Below is a small trained network, with its code and all its weights. Each question gives an input and a class and asks what happens when units are switched off, that is, made to give their printed mean instead of their output.

import numpy as np


def w(rows, s, z=0):
    codes = np.array(rows[::2]) - 128.0
    scale = np.full(codes.shape[1], s)
    scale[-1] = z or s
    return codes * scale


def norm(h):
    return h / np.sqrt((h * h).mean(-1, keepdims=True) + 1e-5)


def f(y):
    return np.maximum(y, 0)


def log_softmax(a):
    a = a - a.max(-1, keepdims=True)
    return a - np.log(np.exp(a).sum(-1, keepdims=True))


def net(x, mask):
    res = np.array(x, float).reshape(1, 4) / 4 @ E
    u = 0
    for l in range(3):
        y = f(norm(res) @ A[l][:, :-1].T + A[l][:, -1])
        res = res + np.where(mask[u : u + 11], y, B[l][:, -1]) @ B[l][:, :-1]
        u += 11
    return log_softmax(norm(res)[-1] @ U[:, :-1].T + U[:, -1])


A, B = {}, {}
E = w([
[66,34,201,220,81,108,41,133,138],'x0',
[44,83,187,122,170,187,183,84,179],'x1',
[43,254,124,254,179,147,25,161,210],'x2',
[137,26,80,50,187,163,154,248,173],'x3',
],0.0062)
A[0] = w([
[70,126,129,146,113,204,221,41,150,157],'L0N1',
[141,161,117,53,91,23,78,164,102,24],'L0N2',
[172,162,73,119,69,94,98,202,170,72],'L0N3',
[142,191,86,108,142,150,178,112,147,7],'L0N4',
[69,88,62,143,92,159,111,181,144,135],'L0N5',
[156,100,5,49,187,168,62,163,142,87],'L0N6',
[61,104,153,90,166,224,156,150,133,132],'L0N7',
[104,88,131,73,162,171,103,170,127,43],'L0N8',
[42,172,33,183,175,155,106,104,150,180],'L0N9',
[143,135,161,67,83,71,156,50,191,153],'L0N10',
[115,175,2,88,209,113,229,106,76,242],'L0N11',
],0.006,0.0016)
B[0] = w([
[90,84,72,46,177,89,110,16,132,214],'L0N1',
[92,120,56,88,254,57,44,69,151,178],'L0N2',
[101,77,121,146,154,44,119,47,188,185],'L0N3',
[38,179,145,24,72,76,207,226,130,175],'L0N4',
[156,139,161,131,83,150,89,188,155,177],'L0N5',
[211,129,144,141,74,156,106,124,188,210],'L0N6',
[125,104,138,188,101,90,76,87,219,203],'L0N7',
[178,183,96,62,87,138,157,51,143,173],'L0N8',
[209,49,145,128,188,140,207,137,104,233],'L0N9',
[162,181,122,242,171,226,201,120,135,194],'L0N10',
[23,99,93,142,63,108,86,179,138,253],'L0N11',
],0.006,0.0054)
A[1] = w([
[102,162,137,165,162,140,178,220,156,222],'L1N1',
[184,1,39,94,54,161,157,117,102,152],'L1N2',
[146,151,77,171,70,92,131,98,125,7],'L1N3',
[130,176,107,73,107,55,119,141,153,174],'L1N4',
[150,85,130,108,156,85,197,75,75,106],'L1N5',
[104,110,43,193,205,136,75,183,127,126],'L1N6',
[70,113,109,132,113,202,230,89,170,113],'L1N7',
[155,93,77,121,134,37,35,194,43,63],'L1N8',
[132,168,172,112,165,150,96,126,202,208],'L1N9',
[125,84,203,88,18,159,45,172,152,196],'L1N10',
[92,175,164,153,119,119,140,24,75,97],'L1N11',
],0.0079,0.0013)
B[1] = w([
[109,184,99,142,158,97,233,164,39,175],'L1N1',
[140,173,118,248,212,95,162,129,98,255],'L1N2',
[157,130,131,162,124,127,95,98,173,172],'L1N3',
[95,126,172,84,63,118,98,100,135,192],'L1N4',
[121,112,150,212,129,129,127,141,98,201],'L1N5',
[109,151,140,178,208,104,141,41,78,194],'L1N6',
[112,132,129,107,115,93,38,118,169,220],'L1N7',
[119,46,216,35,167,91,121,144,183,199],'L1N8',
[254,65,148,185,131,98,167,68,90,189],'L1N9',
[133,167,137,102,72,204,152,178,67,196],'L1N10',
[185,125,114,118,116,234,106,166,97,222],'L1N11',
],0.0072,0.0074)
A[2] = w([
[107,99,209,127,124,198,90,176,30,116],'L2N1',
[130,141,78,78,115,99,220,122,121,136],'L2N2',
[138,140,125,136,128,130,155,148,181,70],'L2N3',
[129,48,96,120,104,139,119,17,161,203],'L2N4',
[96,37,99,144,101,130,48,169,105,93],'L2N5',
[75,105,254,192,145,152,100,124,121,114],'L2N6',
[70,97,181,85,175,240,163,118,173,8],'L2N7',
[172,87,83,138,188,163,103,230,164,161],'L2N8',
[200,147,129,106,108,137,79,144,142,194],'L2N9',
[71,149,30,43,131,116,155,79,123,73],'L2N10',
[117,221,210,117,108,136,110,79,97,93],'L2N11',
],0.008,0.0018)
B[2] = w([
[63,189,130,72,114,159,169,200,163,196],'L2N1',
[71,146,211,154,122,184,148,129,119,175],'L2N2',
[208,123,193,39,122,170,112,160,61,146],'L2N3',
[154,146,73,153,164,54,76,140,149,232],'L2N4',
[89,187,194,144,156,102,171,156,203,162],'L2N5',
[134,151,90,23,101,85,160,159,76,253],'L2N6',
[115,56,91,84,129,108,93,99,188,163],'L2N7',
[114,182,59,165,61,210,78,2,103,193],'L2N8',
[80,107,31,134,153,166,17,130,204,167],'L2N9',
[155,140,203,84,124,111,108,221,112,185],'L2N10',
[161,16,142,111,72,177,170,166,163,191],'L2N11',
],0.0074,0.0065)
U = w([
[125,68,122,81,209,18,64,72,169,190],'0',
[52,210,194,67,95,121,192,252,95,133],'1',
[152,135,132,225,225,102,199,97,42,177],'2',
[173,109,57,125,79,241,71,134,141,5],'3',
],0.011,0.0014)

Each question gives the input, the list of numbers given to net, and the class t.
The units are the neurons (one row each of A and B). Each row of codes is followed by its name. A weight is (code - 128) times the scale printed after its matrix; where a second scale follows, it is the last column's (A, B and U).
mask holds one flag per neuron, layer by layer. A switched-off neuron (its flag False) gives its mean, the last column of its row in B, instead of its output. The means were averaged over made-up inputs and are rounded, as every weight is.
A unit's drop is (log p(t) with every unit on - log p(t) with that unit switched off) / (log p(t) with every unit on - log p(t) with every unit switched off).
The circuit of an input: a set's keep is (log p(t) with only the set's units on - log p(t) with every unit switched off) / (log p(t) with every unit on - log p(t) with every unit switched off). Starting from the 12 units with the biggest drops (on a tie, the unit counted first), units are removed one at a time, each time the one whose removal leaves the highest keep (on an exact tie, the one counted first), for as long as the keep stays at least 0.8.
units of the circuit, in order: the units of the circuit, biggest drop first
unit that matters most: the unit with the biggest drop
top k neurons: the k neurons with the biggest drops, biggest first
top k neurons in layer l: the k neurons of layer l with the biggest drops, biggest first
input [7,7,8,5], class 2: top 2 neurons in layer 0 : (L0N11, L0N9)
input [-5,8,7,-6], class 0: units of the circuit, in order : (L0N1, L1N2)
input [3,3,-8,7], class 2: unit that matters most : L1N2
input [-1,-3,-3,-4], class 3: units of the circuit, in order : (L1N11, L0N9)
input [6,-2,2,-8], class 3: units of the circuit, in order : (L1N11, L2N11)
input [-8,8,-1,2], class 0: top 3 neurons : (L0N1, L0N7, L1N7)
input [-6,-1,-6,-4], class 1: top 2 neurons : (L0N4, L0N9)
input [4,0,-5,-7], class 3: units of the circuit, in order : (L1N11, L1N6)
input [-8,7,3,-5], class 1: top 2 neurons : (L0N4, L2N10)
input [2,-3,5,-1], class 2: top 2 neurons in layer 0 : (L0N1, L0N2)
input [-3,-3,-4,3], class 2: top 4 neurons : (L1N2, L1N11, L1N7, L0N6)
input [-4,-4,-4,-1], class 0: top 2 neurons in layer 1 : (L1N8, L1N10)
input [-4,1,1,5], class 3: top 3 neurons : (L0N6, L0N7, L2N9)
input [5,-6,-1,-8], class 3: units of the circuit, in order : (L1N11, L2N11)
input [-5,-7,0,-5], class 0: units of the circuit, in order : (L0N2, L1N8)
input [3,-4,5,5], class 2: units of the circuit, in order : (L1N6)
input [3,-5,-7,-1], class 2: top 3 neurons in layer 1 : (L1N2, L1N5, L1N7)
input [8,-6,-6,7], class 1: top 4 neurons in layer 1 : (L1N10, L1N8, L1N11, L1N9)
input [-5,-8,2,7], class 0: top 2 neurons : (L0N3, L0N2)
input [0,4,-2,-5], class 3: units of the circuit, in order : (L1N11)
input [1,-6,0,-6], class 0: top 2 neurons in layer 0 : (L0N2, L0N8)
input [-5,-6,3,-1], class 0: top 2 neurons in layer 0 : (L0N3, L0N2)
input [-4,-6,-3,-6], class 0: top 2 neurons : (L0N2, L1N8)
input [5,-1,-1,4], class 1: top 2 neurons in layer 1 : (L1N10, L1N11)
input [-7,4,-8,6], class 2: top 4 neurons in layer 1 : (L1N2, L1N5, L1N10, L1N11)
